Below is a small trained network, with its code and all its weights. Each question gives an input and a target symbol and asks what happens when units are switched off, that is, made to give their printed mean instead of their output.

import numpy as np


def w(rows, s, z=0):
    codes = np.array(rows[::2]) - 128.0
    scale = np.full(codes.shape[1], s)
    scale[-1] = z or s
    return codes * scale


def f(y):
    return np.maximum(y, 0)


def softmax(a):
    e = np.exp(a - a.max(-1, keepdims=True))
    return e / e.sum(-1, keepdims=True)


def log_softmax(a):
    a = a - a.max(-1, keepdims=True)
    return a - np.log(np.exp(a).sum(-1, keepdims=True))


def net(x, mask):
    ids = ['ΓΦβεθψ'.index(c) for c in x.split()]
    T = len(ids)
    res = E[ids] + P[:T]
    r = res
    for j in range(2):
        rows = slice(4 * j, 4 * j + 4)
        q, k, v = (r @ M[0][rows].T for M in (Q, K, V))
        z = softmax(np.where(np.tri(T) > 0, q @ k.T / 4**0.5, -1e9)) @ v
        o = O[0][rows]
        res = res + np.where(mask[j], z, o[:, -1]) @ o[:, :-1]
    y = f(res @ A[0][:, :-1].T + A[0][:, -1])
    res = res + np.where(mask[2:6], y, B[0][:, -1]) @ B[0][:, :-1]
    return log_softmax(res[-1] @ U[:, :-1].T + U[:, -1])


Q, K, V, O, A, B = {}, {}, {}, {}, {}, {}
E = w([
[75,67,102,106,175,63],'Γ',
[65,131,115,170,198,150],'Φ',
[159,152,141,82,201,182],'β',
[160,90,115,171,121,145],'ε',
[160,98,164,171,185,92],'θ',
[163,127,6,135,234,90],'ψ',
],0.017)
P = w([
[101,11,138,144,171,201],'0',
[94,78,149,89,130,178],'1',
[101,101,165,109,103,168],'2',
[106,125,157,121,96,158],'3',
[115,144,145,131,93,149],'4',
[122,160,142,144,85,140],'5',
[126,177,136,150,76,131],'6',
[137,192,127,158,73,123],'7',
[141,217,107,164,63,120],'8',
[134,170,111,146,97,101],'9',
],0.011)
Q[0] = w([
[176,149,119,63,153,109],'head 1',
[194,95,118,88,96,162],'head 1',
[138,134,139,63,106,75],'head 1',
[172,36,101,173,118,73],'head 1',
[111,146,196,69,162,54],'head 2',
[121,59,120,212,145,102],'head 2',
[181,152,125,167,159,251],'head 2',
[156,148,140,87,144,136],'head 2',
],0.028)
K[0] = w([
[199,57,113,117,117,135],'head 1',
[174,125,157,126,171,51],'head 1',
[177,80,159,110,115,142],'head 1',
[173,234,119,135,54,46],'head 1',
[48,48,119,78,117,191],'head 2',
[144,196,81,53,16,99],'head 2',
[198,252,189,192,184,179],'head 2',
[114,125,133,145,158,160],'head 2',
],0.023)
V[0] = w([
[103,33,64,60,92,76],'head 1',
[179,124,26,109,125,247],'head 1',
[233,78,171,102,175,89],'head 1',
[107,171,105,161,177,2],'head 1',
[169,133,169,92,70,60],'head 2',
[66,217,119,117,61,131],'head 2',
[48,119,177,151,86,150],'head 2',
[153,87,38,122,63,96],'head 2',
],0.014)
O[0] = w([
[111,117,19,129,137,70,120],'head 1',
[166,132,78,88,2,160,185],'head 1',
[191,151,127,152,109,40,172],'head 1',
[5,132,119,214,117,110,108],'head 1',
[185,91,156,101,103,74,40],'head 2',
[144,71,72,63,102,117,2],'head 2',
[120,80,163,143,104,165,110],'head 2',
[194,53,143,125,221,119,124],'head 2',
],0.012,0.0088)
A[0] = w([
[136,29,135,161,65,96,222],'neuron 1',
[121,76,189,88,63,116,34],'neuron 2',
[116,19,115,149,144,81,56],'neuron 3',
[133,129,115,5,151,99,4],'neuron 4',
],0.02,0.003)
B[0] = w([
[174,173,112,94,195,160,254],'neuron 1',
[72,76,107,169,81,90,192],'neuron 2',
[92,146,180,34,72,95,226],'neuron 3',
[2,125,169,88,154,63,207],'neuron 4',
],0.012,0.006)
U = w([
[67,209,143,24,200,118,89],'Γ',
[39,185,147,84,220,234,44],'Φ',
[92,185,130,116,103,136,85],'β',
[195,191,135,15,238,199,253],'ε',
[117,235,189,137,212,101,102],'θ',
[88,224,44,92,252,129,71],'ψ',
],0.0032,0.0043)

Each question gives the input, a string of symbols that net reads in full, and the target symbol t.
The units are the heads (4 rows each of Q, K, V and O) and the neurons (one row each of A and B). Each row of codes is followed by its name. A weight is (code - 128) times the scale printed after its matrix; where a second scale follows, it is the last column's (O, A, B and U).
mask holds one flag per unit, heads first, then neurons. A switched-off unit (its flag False) gives its mean, the last column of its rows in O or B, instead of its output. The means were averaged over made-up inputs and are rounded, as every weight is.
A unit's drop is (log p(t) with every unit on - log p(t) with that unit switched off) / (log p(t) with every unit on - log p(t) with every unit switched off).
The circuit of an input: a set's keep is (log p(t) with only the set's units on - log p(t) with every unit switched off) / (log p(t) with every unit on - log p(t) with every unit switched off). Starting from all 6 units, units are removed one at a time, each time the one whose removal leaves the highest keep (on an exact tie, the one counted first), for as long as the keep stays at least 0.8.
units of the circuit, in order: the units of the circuit, biggest drop first
most important unit: the unit with the biggest drop
heads that matter: for each layer, one digit per head in row order, 1 if its drop is at least 0.15 and else 0, layers parted by /
drop of u: that unit's drop, to one decimal
input Φ ε β, target Φ: units of the circuit, in order	[head 2]
input ε ε ψ ε, target ψ: units of the circuit, in order	[head 1; neuron 1]
input ε θ ε Γ θ Γ Γ ε, target Γ: units of the circuit, in order	[head 1; neuron 3; head 2]
input ε ε θ Γ, target Γ: units of the circuit, in order	[head 1; neuron 4; head 2; neuron 3]
input ε ε ε ε ψ ε, target ψ: units of the circuit, in order	[head 1; neuron 1; head 2]
input Φ ψ Γ, target Γ: units of the circuit, in order	[neuron 3; head 1]
input ε Φ Γ ε ε ε ε ε, target ε: units of the circuit, in order	[head 2; neuron 1]
input ψ ε ε θ ε ε ε ε Γ θ, target ε: units of the circuit, in order	[head 2; neuron 1]
input ε θ ε ε θ ε ψ θ Γ θ, target Γ: units of the circuit, in order	[neuron 3; head 2; head 1]
input ψ Φ θ ε β, target β: units of the circuit, in order	[head 1; head 2]
input Γ ε β Γ θ θ θ Γ θ Γ, target θ: heads that matter	11
input ε ε ε ε Φ ε, target Φ: heads that matter	10
input θ θ θ, target θ: drop of head 2	0.2
input ε β ψ ε ε Φ Γ ε θ β, target Γ: most important unit	neuron 4
input ε β θ Φ, target Φ: drop of head 2	0.1
input ε ε θ Γ ψ Γ ε Φ, target Φ: drop of head 1	1.2
input ε Γ ε, target Γ: drop of head 2	0.3
